Below are the code and all the weights of a small trained network. Each question names an input and a target symbol and asks about switching units off, where a switched-off unit gives its printed mean instead of its output.

import numpy as np


def w(rows, s, z=0):
    codes = np.array(rows[::2]) - 128.0
    scale = np.full(codes.shape[1], s)
    scale[-1] = z or s
    return codes * scale


def norm(h):
    return h / np.sqrt((h * h).mean(-1, keepdims=True) + 1e-5)


def f(y):
    return np.maximum(y, 0)


def softmax(a):
    e = np.exp(a - a.max(-1, keepdims=True))
    return e / e.sum(-1, keepdims=True)


def log_softmax(a):
    a = a - a.max(-1, keepdims=True)
    return a - np.log(np.exp(a).sum(-1, keepdims=True))


def net(x, mask):
    ids = ['βδλξπσφψω'.index(c) for c in x.split()]
    T = len(ids)
    res = E[ids] + P[:T]
    u = 0
    for l in range(2):
        q, k, v = (norm(res) @ M[l].T for M in (Q, K, V))
        z = softmax(np.where(np.tri(T) > 0, q @ k.T / 2**0.5, -1e9)) @ v
        res = res + np.where(mask[u], z, O[l][:, -1]) @ O[l][:, :-1]
        u += 1
        y = f(norm(res) @ A[l][:, :-1].T + A[l][:, -1])
        res = res + np.where(mask[u : u + 4], y, B[l][:, -1]) @ B[l][:, :-1]
        u += 4
    return log_softmax(norm(res)[-1] @ U[:, :-1].T + U[:, -1])


Q, K, V, O, A, B = {}, {}, {}, {}, {}, {}
E = w([
[140,120,179,23],'β',
[107,146,188,155],'δ',
[81,127,113,4],'λ',
[100,174,86,186],'ξ',
[148,157,134,53],'π',
[146,141,162,123],'σ',
[63,136,79,94],'φ',
[130,83,196,153],'ψ',
[89,113,47,133],'ω',
],0.024)
P = w([
[161,183,163,119],'0',
[183,86,71,202],'1',
[5,90,180,110],'2',
[124,137,99,156],'3',
[207,52,128,161],'4',
[3,151,146,125],'5',
[136,128,59,79],'6',
[185,72,117,162],'7',
[10,114,180,117],'8',
[130,130,57,77],'9',
[182,114,107,147],'10',
[2,135,190,110],'11',
],0.014)
Q[0] = w([
[28,84,2,150],'0.h1',
[129,93,87,112],'0.h1',
],0.042)
K[0] = w([
[254,162,238,131],'0.h1',
[194,108,150,145],'0.h1',
],0.037)
V[0] = w([
[8,55,3,186],'0.h1',
[152,102,86,158],'0.h1',
],0.0053)
O[0] = w([
[83,251,2,210,255],'0.h1',
[130,142,97,105,127],'0.h1',
],0.0058,0.00096)
A[0] = w([
[57,132,117,76,253],'0.n1',
[234,29,104,247,130],'0.n2',
[252,237,43,184,82],'0.n3',
[211,61,2,16,77],'0.n4',
],0.019,0.0063)
B[0] = w([
[28,89,157,100,249],'0.n1',
[177,214,77,240,196],'0.n2',
[194,253,31,180,209],'0.n3',
[98,242,20,64,237],'0.n4',
],0.021,0.015)
Q[1] = w([
[226,134,141,98],'1.h1',
[44,193,253,155],'1.h1',
],0.014)
K[1] = w([
[145,98,104,180],'1.h1',
[157,182,251,54],'1.h1',
],0.02)
V[1] = w([
[132,57,47,121],'1.h1',
[2,123,159,174],'1.h1',
],0.059)
O[1] = w([
[44,99,207,174,42],'1.h1',
[174,252,142,229,249],'1.h1',
],0.033,0.014)
A[1] = w([
[130,143,141,72,255],'1.n1',
[253,51,120,183,103],'1.n2',
[110,98,64,193,100],'1.n3',
[164,188,122,99,99],'1.n4',
],0.045,0.0045)
B[1] = w([
[139,94,206,196,179],'1.n1',
[254,190,246,81,158],'1.n2',
[56,199,142,210,180],'1.n3',
[66,192,195,33,255],'1.n4',
],0.028,0.024)
U = w([
[159,157,108,195,166],'β',
[227,180,73,79,83],'δ',
[164,127,9,82,206],'λ',
[85,148,54,188,213],'ξ',
[139,170,175,121,59],'π',
[107,168,130,150,77],'σ',
[100,106,179,93,206],'φ',
[91,172,205,52,2],'ψ',
[188,159,123,145,150],'ω',
],0.011,0.005)

Each question gives the input, a string of symbols that net reads in full, and the target symbol t.
The units are the heads (2 rows each of Q, K, V and O) and the neurons (one row each of A and B). Each row of codes is followed by its name. A weight is (code - 128) times the scale printed after its matrix; where a second scale follows, it is the last column's (O, A, B and U).
mask holds one flag per unit, layer by layer, with each layer's heads first. A switched-off unit (its flag False) gives its mean, the last column of its rows in O or B, instead of its output. The means were averaged over made-up inputs and are rounded, as every weight is.
A unit's drop is (log p(t) with every unit on - log p(t) with that unit switched off) / (log p(t) with every unit on - log p(t) with every unit switched off).
The circuit of an input: a set's keep is (log p(t) with only the set's units on - log p(t) with every unit switched off) / (log p(t) with every unit on - log p(t) with every unit switched off). Starting from all 10 units, units are removed one at a time, each time the one whose removal leaves the highest keep (on an exact tie, the one counted first), for as long as the keep stays at least 0.8.
units of the circuit, in order: the units of the circuit, biggest drop first
most important unit: the unit with the biggest drop
k most important neurons: the k neurons with the biggest drops, biggest first
k most important neurons of layer l: the k neurons of layer l with the biggest drops, biggest first
input σ ω ψ, target λ: units of the circuit, in order : 1.h1, 0.h1, 0.n1, 1.n4
input π β ξ σ ψ δ π ψ ψ δ ξ ξ, target φ: 2 most important neurons : 0.n1, 0.n2
input δ ω π σ ω ω, target δ: 3 most important neurons : 0.n1, 0.n4, 0.n3
input π π π φ φ π, target φ: 3 most important neurons : 0.n1, 0.n3, 0.n4
input π ξ σ ω σ β ω σ ω δ λ λ, target φ: 3 most important neurons : 0.n1, 0.n3, 0.n4
input δ π π φ β β, target δ: 2 most important neurons : 0.n4, 0.n1
input π ω φ φ, target ψ: most important unit : 0.h1
input π δ ξ ω σ φ σ σ δ, target φ: 3 most important neurons : 0.n1, 0.n2, 1.n1
input π δ δ π λ φ π ω δ ξ β φ, target φ: 3 most important neurons of layer 0 : 0.n1, 0.n2, 0.n4
input ξ ψ δ σ β, target φ: 4 most important neurons : 0.n1, 1.n1, 0.n3, 0.n2
input π ξ σ, target φ: 4 most important neurons : 0.n1, 0.n2, 1.n1, 0.n3
input β ω φ, target ψ: 2 most important neurons : 0.n3, 0.n2
input π π σ δ ψ λ, target φ: 3 most important neurons : 0.n1, 0.n3, 1.n1
input σ ψ σ σ ω π ξ ψ ω σ ω ω, target λ: 2 most important neurons : 0.n1, 0.n3
input β σ δ ψ σ β ξ ω λ ω σ δ, target ψ: most important unit : 0.n3
input π φ ω φ σ δ ω ψ φ, target φ: 3 most important neurons of layer 0 : 0.n1, 0.n2, 0.n3
input σ ω λ π π δ, target λ: 2 most important neurons of layer 0 : 0.n1, 0.n4
input π β β, target φ: 3 most important neurons of layer 0 : 0.n3, 0.n1, 0.n2
input π σ δ, target φ: 3 most important neurons of layer 0 : 0.n1, 0.n2, 0.n3
input π ψ λ λ λ ξ, target φ: most important unit : 0.h1
input σ β φ β σ π ω φ ψ δ ω σ, target λ: 2 most important neurons of layer 0 : 0.n1, 0.n4
